Below are the code and all the weights of a small trained network. Each question names an input and a class and asks about switching units off, where a switched-off unit gives its printed mean instead of its output.

import numpy as np


def w(rows, s, z=0):
    codes = np.array(rows[::2]) - 128.0
    scale = np.full(codes.shape[1], s)
    scale[-1] = z or s
    return codes * scale


def norm(h):
    return h / np.sqrt((h * h).mean(-1, keepdims=True) + 1e-5)


def f(y):
    return np.maximum(y, 0)


def log_softmax(a):
    a = a - a.max(-1, keepdims=True)
    return a - np.log(np.exp(a).sum(-1, keepdims=True))


def net(x, mask):
    res = np.array(x, float).reshape(1, 5) / 4 @ E
    u = 0
    for l in range(2):
        y = f(norm(res) @ A[l][:, :-1].T + A[l][:, -1])
        res = res + np.where(mask[u : u + 5], y, B[l][:, -1]) @ B[l][:, :-1]
        u += 5
    return log_softmax(norm(res)[-1] @ U[:, :-1].T + U[:, -1])


A, B = {}, {}
E = w([
[105,133,98,103,66,144,128,118,95,132,131,106],'x0',
[174,110,115,95,132,216,130,140,182,127,11,149],'x1',
[148,105,163,133,135,220,138,72,84,130,155,160],'x2',
[95,130,125,115,87,195,125,99,74,177,99,124],'x3',
[157,221,142,154,195,142,199,107,133,189,137,143],'x4',
],0.011)
A[0] = w([
[156,96,83,122,132,122,159,103,188,151,134,49,12],'L0N0',
[181,127,169,74,93,68,155,103,205,155,95,132,23],'L0N1',
[3,17,108,150,124,152,24,59,56,111,170,137,162],'L0N2',
[143,117,108,16,155,226,109,214,165,94,76,177,252],'L0N3',
[99,164,137,149,123,165,117,174,130,120,89,240,56],'L0N4',
],0.0064,0.003)
B[0] = w([
[165,112,79,166,175,84,102,94,106,125,127,68,136],'L0N0',
[126,80,103,109,158,74,169,44,99,149,182,177,153],'L0N1',
[144,64,89,199,72,91,39,205,45,96,125,254,223],'L0N2',
[132,173,165,109,179,154,125,116,178,250,111,65,254],'L0N3',
[209,171,147,79,98,172,164,166,191,116,63,178,151],'L0N4',
],0.0078,0.0082)
A[1] = w([
[55,67,148,134,94,104,97,59,76,125,214,105,4],'L1N0',
[149,189,90,120,175,34,57,124,115,244,219,109,136],'L1N1',
[83,203,61,138,194,102,236,232,158,48,176,118,197],'L1N2',
[140,2,206,20,61,210,50,207,180,181,113,92,148],'L1N3',
[74,37,194,147,51,107,114,104,37,131,205,121,58],'L1N4',
],0.0064,0.0023)
B[1] = w([
[190,157,233,204,157,164,98,117,120,53,100,218,174],'L1N0',
[142,120,155,162,132,16,139,176,154,130,111,237,240],'L1N1',
[144,69,166,60,152,91,255,187,233,240,114,94,207],'L1N2',
[85,147,75,11,128,216,121,129,49,62,174,33,254],'L1N3',
[71,93,153,194,73,204,217,115,78,47,154,142,211],'L1N4',
],0.0083,0.0073)
U = w([
[100,69,49,80,86,163,72,177,94,87,147,76,239],'0',
[186,155,151,154,184,2,167,186,213,154,133,148,249],'1',
[122,84,145,202,44,85,100,163,53,42,185,248,153],'2',
[195,144,106,202,115,122,129,98,157,178,152,157,22],'3',
[231,208,136,104,179,204,130,71,159,179,79,113,136],'4',
],0.0097,0.0022)

Each question gives the input, the list of numbers given to net, and the class t.
The units are the neurons (one row each of A and B). Each row of codes is followed by its name. A weight is (code - 128) times the scale printed after its matrix; where a second scale follows, it is the last column's (A, B and U).
mask holds one flag per neuron, layer by layer. A switched-off neuron (its flag False) gives its mean, the last column of its row in B, instead of its output. The means were averaged over made-up inputs and are rounded, as every weight is.
A unit's drop is (log p(t) with every unit on - log p(t) with that unit switched off) / (log p(t) with every unit on - log p(t) with every unit switched off).
The circuit of an input: a set's keep is (log p(t) with only the set's units on - log p(t) with every unit switched off) / (log p(t) with every unit on - log p(t) with every unit switched off). Starting from all 10 units, units are removed one at a time, each time the one whose removal leaves the highest keep (on an exact tie, the one counted first), for as long as the keep stays at least 0.8.
units of the circuit, in order: the units of the circuit, biggest drop first
k most important neurons: the k neurons with the biggest drops, biggest first
k most important neurons of layer l: the k neurons of layer l with the biggest drops, biggest first
drop of u: that unit's drop, to one decimal
input [4,8,-8,4,-2], class 4: units of the circuit, in order	(L0N3)
input [-6,7,-6,7,-4], class 4: 2 most important neurons of layer 0	(L0N3 L0N2)
input [7,-3,5,6,8], class 2: 2 most important neurons	(L0N3 L1N2)
input [-8,2,6,3,-7], class 0: 3 most important neurons	(L1N3 L0N3 L1N1)
input [-1,8,-7,2,-2], class 4: 2 most important neurons	(L0N3 L0N2)
input [-8,7,-7,0,1], class 4: 2 most important neurons of layer 1	(L1N1 L1N2)
input [-7,1,2,3,-4], class 0: 2 most important neurons	(L1N3 L0N3)
input [5,-1,-4,5,-5], class 2: 2 most important neurons of layer 0	(L0N2 L0N3)
input [-3,5,1,-8,-4], class 4: 2 most important neurons	(L0N3 L0N2)
input [-4,-5,8,4,6], class 2: 2 most important neurons of layer 0	(L0N3 L0N4)
input [6,0,-1,4,1], class 2: 3 most important neurons of layer 0	(L0N3 L0N2 L0N4)
input [7,-1,8,4,2], class 2: drop of L0N3	0.1
input [3,-2,-3,8,-6], class 2: drop of L0N0	0.0
input [8,0,4,1,-7], class 2: drop of L1N3	-0.1
